Here is a tiny trained network, its code and every weight. The questions are about switching its units off for an input and a class, where a switched-off unit gives its printed mean instead of its output.

import numpy as np


def w(rows, s, z=0):
    codes = np.array(rows[::2]) - 128.0
    scale = np.full(codes.shape[1], s)
    scale[-1] = z or s
    return codes * scale


def f(y):
    return y / 2 * (1 + np.tanh(0.7978845608 * (y + 0.044715 * y**3)))


def log_softmax(a):
    a = a - a.max(-1, keepdims=True)
    return a - np.log(np.exp(a).sum(-1, keepdims=True))


def net(x, mask):
    res = np.array(x, float).reshape(1, 8) / 4 @ E
    y = f(res @ A[0][:, :-1].T + A[0][:, -1])
    res = res + np.where(mask, y, B[0][:, -1]) @ B[0][:, :-1]
    return log_softmax(res[-1] @ U[:, :-1].T + U[:, -1])


A, B = {}, {}
E = w([
[144,166,209,94,172,223,190],'x0',
[104,184,115,216,165,151,46],'x1',
[216,83,117,150,48,118,254],'x2',
[98,96,168,119,112,76,102],'x3',
[235,195,183,128,158,108,54],'x4',
[138,109,171,72,151,119,101],'x5',
[208,84,180,55,26,113,57],'x6',
[182,31,184,65,115,179,103],'x7',
],0.0066)
A[0] = w([
[44,111,136,192,241,174,104,248],'n1',
[2,134,124,101,126,123,92,202],'n2',
[135,109,79,103,190,85,114,106],'n3',
[43,214,150,86,195,186,181,226],'n4',
[197,99,165,102,127,45,148,78],'n5',
[104,80,207,71,91,231,124,254],'n6',
[108,126,33,105,169,75,128,139],'n7',
[94,116,58,163,161,37,131,102],'n8',
[131,18,184,58,71,139,221,254],'n9',
[199,91,92,162,129,201,156,171],'n10',
],0.0083,0.0042)
B[0] = w([
[148,72,48,192,189,123,106,217],'n1',
[102,151,59,196,189,94,211,188],'n2',
[70,98,76,168,79,76,142,137],'n3',
[57,147,36,145,201,163,215,210],'n4',
[187,126,130,84,164,99,123,161],'n5',
[161,236,65,165,199,53,88,211],'n6',
[40,55,134,167,113,108,213,162],'n7',
[85,14,99,157,33,64,113,171],'n8',
[184,139,72,145,254,34,44,254],'n9',
[134,142,78,225,194,125,143,167],'n10',
],0.0074,0.011)
U = w([
[253,115,181,70,102,122,49,81],'0',
[129,150,66,194,198,163,183,247],'1',
[63,77,180,64,58,225,157,4],'2',
[114,46,83,193,58,119,110,127],'3',
],0.0075,0.0043)

Each question gives the input, the list of numbers given to net, and the class t.
The units are the neurons (one row each of A and B). Each row of codes is followed by its name. A weight is (code - 128) times the scale printed after its matrix; where a second scale follows, it is the last column's (A, B and U).
mask holds one flag per neuron, in row order. A switched-off neuron (its flag False) gives its mean, the last column of its row in B, instead of its output. The means were averaged over made-up inputs and are rounded, as every weight is.
A unit's drop is (log p(t) with every unit on - log p(t) with that unit switched off) / (log p(t) with every unit on - log p(t) with every unit switched off).
The circuit of an input: a set's keep is (log p(t) with only the set's units on - log p(t) with every unit switched off) / (log p(t) with every unit on - log p(t) with every unit switched off). Starting from all 10 units, units are removed one at a time, each time the one whose removal leaves the highest keep (on an exact tie, the one counted first), for as long as the keep stays at least 0.8.
circuit, biggest first: the units of the circuit, biggest drop first
top k neurons: the k neurons with the biggest drops, biggest first
drop when u is switched off: that unit's drop, to one decimal
input [-8,-3,6,-7,-7,-7,-3,-2], class 3: circuit, biggest first => n8
input [-1,5,-1,-6,-5,-5,5,-1], class 3: circuit, biggest first => n4; n9
input [4,-7,1,-1,6,3,-3,1], class 0: circuit, biggest first => n2; n1
input [6,5,1,2,-2,2,6,5], class 0: circuit, biggest first => n4; n2
input [-1,8,5,1,-8,-4,1,2], class 3: circuit, biggest first => n4; n6
input [-5,7,-4,-6,8,2,1,7], class 0: top 2 neurons => n4; n2
input [4,8,-2,-6,6,-2,4,8], class 0: top 4 neurons => n4; n2; n7; n1
input [-3,-1,-1,-3,7,7,4,0], class 0: drop when n6 is switched off => 0.0
input [2,-1,3,7,-4,-2,5,2], class 0: drop when n10 is switched off => 0.0
input [-6,8,-2,4,-3,-7,-6,-2], class 3: drop when n9 is switched off => 0.1
input [-5,0,2,8,8,-2,-7,-5], class 3: drop when n8 is switched off => 0.2
